Below are the code and all the weights of a small trained network. Each question names an input and a class and asks about switching units off, where a switched-off unit gives its printed mean instead of its output.

import numpy as np


def w(rows, s, z=0):
    codes = np.array(rows[::2]) - 128.0
    scale = np.full(codes.shape[1], s)
    scale[-1] = z or s
    return codes * scale


def f(y):
    return np.maximum(y, 0)


def log_softmax(a):
    a = a - a.max(-1, keepdims=True)
    return a - np.log(np.exp(a).sum(-1, keepdims=True))


def net(x, mask):
    res = np.array(x, float).reshape(1, 5) / 4 @ E
    y = f(res @ A[0][:, :-1].T + A[0][:, -1])
    res = res + np.where(mask, y, B[0][:, -1]) @ B[0][:, :-1]
    return log_softmax(res[-1] @ U[:, :-1].T + U[:, -1])


A, B = {}, {}
E = w([
[95,158,165,121,114,65,96,54,167,250],'x0',
[138,25,101,105,54,109,68,9,80,84],'x1',
[154,194,155,6,133,50,138,105,141,62],'x2',
[82,156,121,206,190,151,104,52,171,96],'x3',
[197,140,73,150,223,77,86,161,129,139],'x4',
],0.012)
A[0] = w([
[99,167,156,141,111,71,63,87,189,222,71],'N1',
[140,92,33,93,155,89,34,122,164,130,137],'N2',
[133,167,93,177,152,183,176,114,139,16,122],'N3',
[60,138,221,111,79,131,196,107,167,62,120],'N4',
[53,139,109,196,185,176,118,52,201,112,64],'N5',
[88,120,93,254,102,254,63,144,61,220,3],'N6',
[97,176,96,105,176,100,159,72,157,86,144],'N7',
[193,148,17,122,217,54,122,160,159,146,43],'N8',
[60,140,160,111,69,191,197,124,126,145,67],'N9',
[152,94,72,59,84,126,151,206,94,208,176],'N10',
[113,213,167,154,208,121,228,212,147,171,37],'N11',
],0.0091,0.0042)
B[0] = w([
[187,82,105,33,154,223,42,229,105,93,221],'N1',
[25,145,126,109,165,200,158,64,137,150,196],'N2',
[188,97,144,97,124,163,122,159,191,115,194],'N3',
[36,164,129,146,150,199,148,132,128,195,184],'N4',
[207,122,72,98,94,52,123,103,214,172,204],'N5',
[119,216,189,98,152,138,164,110,82,108,241],'N6',
[163,174,163,114,167,71,107,137,129,165,177],'N7',
[30,161,92,180,67,160,167,172,109,188,219],'N8',
[124,109,69,126,135,145,145,118,184,183,175],'N9',
[162,130,158,134,226,75,170,108,254,134,206],'N10',
[79,46,117,98,186,110,122,23,66,79,251],'N11',
],0.0094,0.017)
U = w([
[53,148,81,153,103,180,145,138,136,195,3],'0',
[97,35,138,109,133,127,112,21,84,104,172],'1',
[169,104,111,86,149,195,103,222,132,89,161],'2',
[116,255,207,89,129,106,138,124,106,122,250],'3',
[165,129,131,136,144,66,132,125,198,170,101],'4',
[122,149,155,133,128,112,121,135,131,133,204],'5',
[141,129,150,155,95,74,91,171,85,110,13],'6',
],0.014,0.0034)

Each question gives the input, the list of numbers given to net, and the class t.
The units are the neurons (one row each of A and B). Each row of codes is followed by its name. A weight is (code - 128) times the scale printed after its matrix; where a second scale follows, it is the last column's (A, B and U).
mask holds one flag per neuron, in row order. A switched-off neuron (its flag False) gives its mean, the last column of its row in B, instead of its output. The means were averaged over made-up inputs and are rounded, as every weight is.
A unit's drop is (log p(t) with every unit on - log p(t) with that unit switched off) / (log p(t) with every unit on - log p(t) with every unit switched off).
most important unit: the unit with the biggest drop
k most important neurons: the k neurons with the biggest drops, biggest first
drop of u: that unit's drop, to one decimal
input [6,4,3,4,-1], class 2: most important neuron	N1
input [-5,5,6,7,0], class 4: 3 most important neurons	N11, N1, N6
input [-2,-4,5,-6,0], class 4: 3 most important neurons	N6, N10, N1
input [5,5,7,-3,-3], class 3: 2 most important neurons	N11, N4
input [-3,6,7,3,-3], class 3: 2 most important neurons	N11, N7
input [8,-8,3,-4,-7], class 1: 2 most important neurons	N11, N8
input [-7,0,8,-4,1], class 3: 2 most important neurons	N1, N9
input [3,1,-6,-6,-4], class 3: 2 most important neurons	N6, N5
input [-7,-6,6,7,8], class 0: 2 most important neurons	N8, N1
input [1,-7,6,8,5], class 4: 4 most important neurons	N7, N5, N6, N3
input [-4,-8,0,7,-7], class 1: drop of N3	0.0
input [4,-4,-3,7,-2], class 4: drop of N5	1.6
input [5,4,-3,8,4], class 4: drop of N5	1.6
input [-4,-1,6,-1,-8], class 0: most important unit	N4
